Here is a tiny trained network, its code and every weight. The questions are about switching its units off for an input and a class, where a switched-off unit gives its printed mean instead of its output.

import numpy as np


def w(rows, s, z=0):
    codes = np.array(rows[::2]) - 128.0
    scale = np.full(codes.shape[1], s)
    scale[-1] = z or s
    return codes * scale


def f(y):
    return y / 2 * (1 + np.tanh(0.7978845608 * (y + 0.044715 * y**3)))


def log_softmax(a):
    a = a - a.max(-1, keepdims=True)
    return a - np.log(np.exp(a).sum(-1, keepdims=True))


def net(x, mask):
    res = np.array(x, float).reshape(1, 5) / 4 @ E
    y = f(res @ A[0][:, :-1].T + A[0][:, -1])
    res = res + np.where(mask, y, B[0][:, -1]) @ B[0][:, :-1]
    return log_softmax(res[-1] @ U[:, :-1].T + U[:, -1])


A, B = {}, {}
E = w([
[161,110,181,254,111,143,173,198,133],'x0',
[156,100,210,133,126,69,125,161,197],'x1',
[67,23,91,102,179,168,235,156,155],'x2',
[49,117,171,128,125,137,162,33,67],'x3',
[109,94,113,138,210,192,113,126,175],'x4',
],0.008)
A[0] = w([
[118,157,139,94,93,108,96,48,91,253],'neuron 0',
[52,109,167,104,138,108,120,60,106,158],'neuron 1',
[163,127,160,209,71,129,193,194,112,213],'neuron 2',
[174,143,181,202,112,145,92,120,148,129],'neuron 3',
[155,216,77,62,101,115,53,124,115,172],'neuron 4',
[102,40,65,133,255,179,148,152,144,179],'neuron 5',
[159,168,133,186,68,136,150,144,77,180],'neuron 6',
[73,75,97,122,201,197,200,150,111,221],'neuron 7',
[66,115,159,81,131,114,109,39,88,147],'neuron 8',
[222,206,66,104,97,113,36,136,128,187],'neuron 9',
[137,6,131,97,153,61,205,215,200,205],'neuron 10',
[227,201,108,105,108,97,63,148,126,219],'neuron 11',
[184,117,198,189,117,89,140,212,163,185],'neuron 12',
[175,127,190,228,127,84,135,191,194,199],'neuron 13',
[61,130,148,58,122,109,96,19,114,201],'neuron 14',
[168,211,164,212,99,153,55,106,133,122],'neuron 15',
[43,90,111,105,191,150,144,82,124,251],'neuron 16',
[55,130,146,108,120,145,194,90,78,189],'neuron 17',
[60,126,107,148,84,132,198,100,59,188],'neuron 18',
[94,52,68,96,212,209,150,132,154,194],'neuron 19',
[222,136,217,179,111,88,76,208,164,216],'neuron 20',
],0.007,0.0033)
B[0] = w([
[112,165,138,99,143,63,137,65,118,207],'neuron 0',
[94,162,195,122,160,118,182,85,140,187],'neuron 1',
[131,51,153,169,76,126,128,146,92,208],'neuron 2',
[157,146,160,196,192,119,104,188,105,172],'neuron 3',
[141,189,41,51,118,69,74,91,111,208],'neuron 4',
[77,137,48,169,181,239,169,212,217,250],'neuron 5',
[109,87,101,172,113,76,91,122,46,176],'neuron 6',
[34,126,76,168,110,167,176,147,168,249],'neuron 7',
[99,145,184,73,170,104,172,66,130,199],'neuron 8',
[150,166,55,92,135,66,46,149,87,223],'neuron 9',
[151,78,119,28,15,202,171,137,205,244],'neuron 10',
[184,142,86,102,141,87,55,141,89,219],'neuron 11',
[204,60,207,136,114,143,131,210,144,216],'neuron 12',
[186,84,195,146,129,149,129,254,127,226],'neuron 13',
[114,188,174,61,225,108,159,61,150,226],'neuron 14',
[106,174,133,185,199,73,92,145,68,197],'neuron 15',
[27,176,133,120,194,153,202,120,183,241],'neuron 16',
[29,113,153,143,97,119,180,79,123,204],'neuron 17',
[56,96,135,157,48,120,156,48,104,201],'neuron 18',
[66,172,51,159,197,192,154,170,192,254],'neuron 19',
[221,121,179,129,163,106,95,203,118,243],'neuron 20',
],0.0071,0.0081)
U = w([
[53,149,14,145,163,253,176,160,215,234],'0',
[76,196,224,57,173,115,203,18,144,154],'1',
[213,55,184,66,57,169,137,176,177,31],'2',
[172,141,191,227,208,111,89,174,79,20],'3',
[67,62,120,203,10,130,170,72,60,92],'4',
[157,210,15,34,135,78,35,99,86,253],'5',
],0.0066,0.0005)

Each question gives the input, the list of numbers given to net, and the class t.
The units are the neurons (one row each of A and B). Each row of codes is followed by its name. A weight is (code - 128) times the scale printed after its matrix; where a second scale follows, it is the last column's (A, B and U).
mask holds one flag per neuron, in row order. A switched-off neuron (its flag False) gives its mean, the last column of its row in B, instead of its output. The means were averaged over made-up inputs and are rounded, as every weight is.
A unit's drop is (log p(t) with every unit on - log p(t) with that unit switched off) / (log p(t) with every unit on - log p(t) with every unit switched off).
The circuit of an input: a set's keep is (log p(t) with only the set's units on - log p(t) with every unit switched off) / (log p(t) with every unit on - log p(t) with every unit switched off). Starting from the 12 units with the biggest drops (on a tie, the unit counted first), units are removed one at a time, each time the one whose removal leaves the highest keep (on an exact tie, the one counted first), for as long as the keep stays at least 0.8.
circuit, biggest first: the units of the circuit, biggest drop first
top k neurons: the k neurons with the biggest drops, biggest first
drop when u is switched off: that unit's drop, to one decimal
input [-3,4,-3,2,1], class 5: circuit, biggest first : (neuron 16; neuron 7; neuron 12)
input [3,-6,1,6,-7], class 4: circuit, biggest first : (neuron 18)
input [-4,7,0,0,0], class 2: circuit, biggest first : (neuron 16; neuron 15; neuron 19)
input [-1,4,-6,-8,2], class 3: top 4 neurons : (neuron 20; neuron 13; neuron 12; neuron 3)
input [7,7,3,8,-7], class 2: circuit, biggest first : (neuron 12; neuron 10)
input [4,6,-1,-2,0], class 2: circuit, biggest first : (neuron 10; neuron 12)
input [0,-1,-1,-8,-5], class 5: top 3 neurons : (neuron 9; neuron 4; neuron 11)
input [7,5,5,8,-6], class 4: top 2 neurons : (neuron 18; neuron 17)
input [3,8,-3,7,5], class 3: top 2 neurons : (neuron 10; neuron 3)
input [-8,-4,5,7,3], class 1: top 3 neurons : (neuron 14; neuron 8; neuron 1)
input [3,2,-2,3,2], class 3: drop when neuron 10 is switched off : 0.3
input [0,-5,-2,5,0], class 1: drop when neuron 12 is switched off : 0.0
input [4,-8,-4,-3,0], class 5: drop when neuron 9 is switched off : 0.1
input [8,-6,-2,4,-1], class 4: drop when neuron 18 is switched off : 0.1
input [0,4,-4,-3,-5], class 3: top neuron : (neuron 20)
